Look-ups in named tables: a row name and a column name give one cell, copied from the table.

Sitan =
        Fuzuk    Rol  Nadob
Refopo  95689   6198  66212
Lum     24075  62856  47533
Kiteri  33930  34901  34083
Pov     34273  20528  53712
Kitibo  22727  34784  43879

What is the Nadob of Kiteri in Sitan? 34083
What is the Fuzuk of Pov in Sitan? 34273
What is the Fuzuk of Lum in Sitan? 24075
What is the Fuzuk of Kitibo in Sitan? 22727
What is the Nadob of Kitibo in Sitan? 43879
What is the Rol of Lum in Sitan? 62856
What is the Rol of Refopo in Sitan? 6198
What is the Nadob of Lum in Sitan? 47533
Row with the largest Fuzuk: Refopo

Table Buvipov
|  | Fuf | Suge | Fuvumor | Ladu | Tufedag | Supus | Dorat | Laf | Mosud |
|---|---|---|---|---|---|---|---|---|---|
| Dareto | 3734 | 6042 | 5915 | 3415 | 5006 | 3208 | 4077 | 3674 | 4212 |
| Fiv | 4658 | 3928 | 3228 | 2827 | 3170 | 2238 | 7072 | 2015 | 7184 |
| Zes | 4734 | 4392 | 4022 | 3313 | 3287 | 2835 | 6259 | 2378 | 6393 |
| Vorat | 7066 | 3646 | 4854 | 4778 | 1283 | 4980 | 5904 | 2665 | 5402 |
| Zaluki | 3754 | 5062 | 5945 | 4146 | 5906 | 3843 | 3871 | 5216 | 3173 |
| Mafanoz | 5572 | 2785 | 3203 | 6602 | 4688 | 7105 | 3535 | 7610 | 3025 |
| Kov | 3591 | 4950 | 4757 | 4246 | 6163 | 3526 | 3876 | 5742 | 3699 |
| Tir | 3497 | 2813 | 2249 | 6180 | 7937 | 4780 | 3584 | 9451 | 2796 |
| Kosede | 2673 | 5129 | 5662 | 3311 | 6974 | 3419 | 4053 | 5607 | 3068 |

Dareto, Supus => 3208
Dareto, Ladu => 3415
Vorat, Tufedag => 1283
Zes, Ladu => 3313
Fiv, Laf => 2015
Kov, Dorat => 3876
Dareto, Tufedag => 5006
Mafanoz, Tufedag => 4688
Zaluki, Supus => 3843
Zes, Mosud => 6393
Vorat, Laf => 2665
Tir, Ladu => 6180
Kosede, Mosud => 3068
Dareto, Fuvumor => 5915
Kov, Suge => 4950
Zes, Laf => 2378
Mafanoz, Dorat => 3535
Dareto, Suge => 6042

Basa =
fields: Metiz, Relev, Posukeb, Guvof, Buki, Tuvepu, Vak, Sig, Narupeb
Mapun: [0.495, 0.601, 0.443, 0.480, 0.521, 0.457, 0.314, 0.383, 0.305]
Mimo: [0.349, 0.810, 0.448, 0.430, 0.653, 0.331, 0.430, 0.471, 0.326]
Limosa: [0.360, 0.919, 0.420, 0.446, 0.689, 0.297, 0.348, 0.435, 0.209]
Fom: [0.934, 0.580, 0.179, 0.261, 0.198, 0.092, 0.681, 0.455, 0.451]
Fezi: [0.647, 0.786, 0.325, 0.488, 0.499, 0.305, 0.248, 0.331, 0.098]
Zabov: [0.563, 0.379, 0.454, 0.525, 0.404, 0.535, 0.370, 0.404, 0.402]
Bebo: [0.204, 0.308, 0.628, 0.463, 0.546, 0.613, 0.622, 0.600, 0.755]

What is the Relev of Mimo in Basa? 0.810
What is the Narupeb of Limosa in Basa? 0.209
What is the Metiz of Mimo in Basa? 0.349
What is the Sig of Fezi in Basa? 0.331
What is the Metiz of Bebo in Basa? 0.204
What is the Buki of Mimo in Basa? 0.653
What is the Vak of Fezi in Basa? 0.248
What is the Sig of Mapun in Basa? 0.383
What is the Posukeb of Zabov in Basa? 0.454
What is the Posukeb of Limosa in Basa? 0.420
What is the Narupeb of Zabov in Basa? 0.402
What is the Relev of Fom in Basa? 0.580
What is the Guvof of Limosa in Basa? 0.446
What is the Guvof of Fom in Basa? 0.261
What is the Buki of Zabov in Basa? 0.404
What is the Buki of Fom in Basa? 0.198
What is the Narupeb of Mapun in Basa? 0.305
What is the Sig of Limosa in Basa? 0.435
What is the Guvof of Mapun in Basa? 0.480
Row with the largest Sig: Bebo

Table Rovevug
         Munel  Nezusi  Ropo  Katur  Rebek
Kol        178     193   282    575    447
Zoreg      463     311   481    425    383
Vinabu     141     167   334    726    397
Legotad    283     452   775    313    641
Papaf      389     600   390    539    587
Vig        409     507   691    307    528
Murukov    470      42   413    131    548
Venopot    432     400   410    323    356
Tur        538     432   498    465    340
Rubize     439     192   552    339    441
Regaba     439     174   468    284    473
Guzeg      434     198   336    242    508

Ropo of Vinabu: 334
Nezusi of Kol: 193
Nezusi of Murukov: 42
Rebek of Rubize: 441
Nezusi of Vig: 507
Munel of Legotad: 283
Munel of Regaba: 439
Munel of Tur: 538
Ropo of Guzeg: 336
Rebek of Regaba: 473
Nezusi of Vinabu: 167
Munel of Kol: 178
Katur of Zoreg: 425
Munel of Papaf: 389
Nezusi of Guzeg: 198
Rebek of Guzeg: 508

Sev =
	Sef	Zalazed	Zer	Vurar
Feloke	62.31	60.07	64.52	55.26
Sotil	53.16	65.12	67.45	59.75
Bafona	40.48	64.68	61.55	58.04
Sireli	68.98	48.20	44.00	49.73
Bovolad	59.08	59.95	67.13	62.44
Lud	56.10	50.25	53.28	68.32
Vafo	67.73	61.22	64.43	37.14
Pob	63.63	50.95	59.56	65.22
Lemomig	46.83	66.81	65.27	52.20
Nezov	49.46	60.27	52.07	46.88
Sipumez	64.74	52.62	61.13	69.83
Sagab	56.85	66.33	77.37	66.60
Bepabit	47.82	55.08	52.34	57.67
Nodosa	21.64	73.17	69.52	76.66

What is the Zalazed of Feloke in Sev?
60.07
What is the Sef of Sipumez in Sev?
64.74
What is the Zalazed of Sireli in Sev?
48.20
What is the Zalazed of Bepabit in Sev?
55.08
What is the Vurar of Bovolad in Sev?
62.44
What is the Zer of Nezov in Sev?
52.07
What is the Vurar of Lud in Sev?
68.32

Vuf
fields: Pefo, Nul, Rar, Lodovi, Lozena, Kigoba
Bola: [57, 113, 122, 117, 142, 101]
Fanov: [52, 143, 107, 129, 45, 131]
Bepe: [117, 66, 152, 100, 168, 101]
Fanen: [172, 80, 151, 66, 59, 134]
Bokega: [207, 110, 73, 122, 113, 109]
Rofiv: [158, 87, 72, 66, 120, 74]
Nufefe: [174, 81, 179, 33, 248, 37]
Gited: [54, 113, 153, 129, 112, 121]
Zovodi: [160, 138, 148, 100, 79, 96]

Fanov, Nul => 143
Rofiv, Lodovi => 66
Zovodi, Kigoba => 96
Bokega, Kigoba => 109
Zovodi, Lozena => 79
Fanen, Rar => 151
Rofiv, Rar => 72
Gited, Rar => 153
Fanen, Pefo => 172
Zovodi, Pefo => 160
Bepe, Lozena => 168
Gited, Kigoba => 121
Nufefe, Pefo => 174

Table Rikudo
columns: Tob, Nufez, Pivega, Zoge, Fipa, Gutik, Lonaneg, Pireg
Ton: [15.16, -35.01, -23.46, 61.44, -71.28, -26.04, -3.77, -9.03]
Pazon: [-6.84, 40.77, -13.49, -93.58, 32.22, -19.51, -80.72, -29.24]
Dor: [-33.69, -80.83, -15.43, 64.77, -44.65, -23.07, 67.98, -20.74]
Devaza: [13.41, -15.07, -29.37, 24.25, -57.14, -26.21, -20.27, -7.68]

What is the Fipa of Pazon in Rikudo?
32.22
What is the Fipa of Dor in Rikudo?
-44.65
What is the Pireg of Devaza in Rikudo?
-7.68
What is the Pireg of Pazon in Rikudo?
-29.24
What is the Gutik of Ton in Rikudo?
-26.04
What is the Pivega of Devaza in Rikudo?
-29.37
What is the Pivega of Pazon in Rikudo?
-13.49
What is the Tob of Ton in Rikudo?
15.16
What is the Zoge of Devaza in Rikudo?
24.25
Which row has the largest Nufez? Pazon

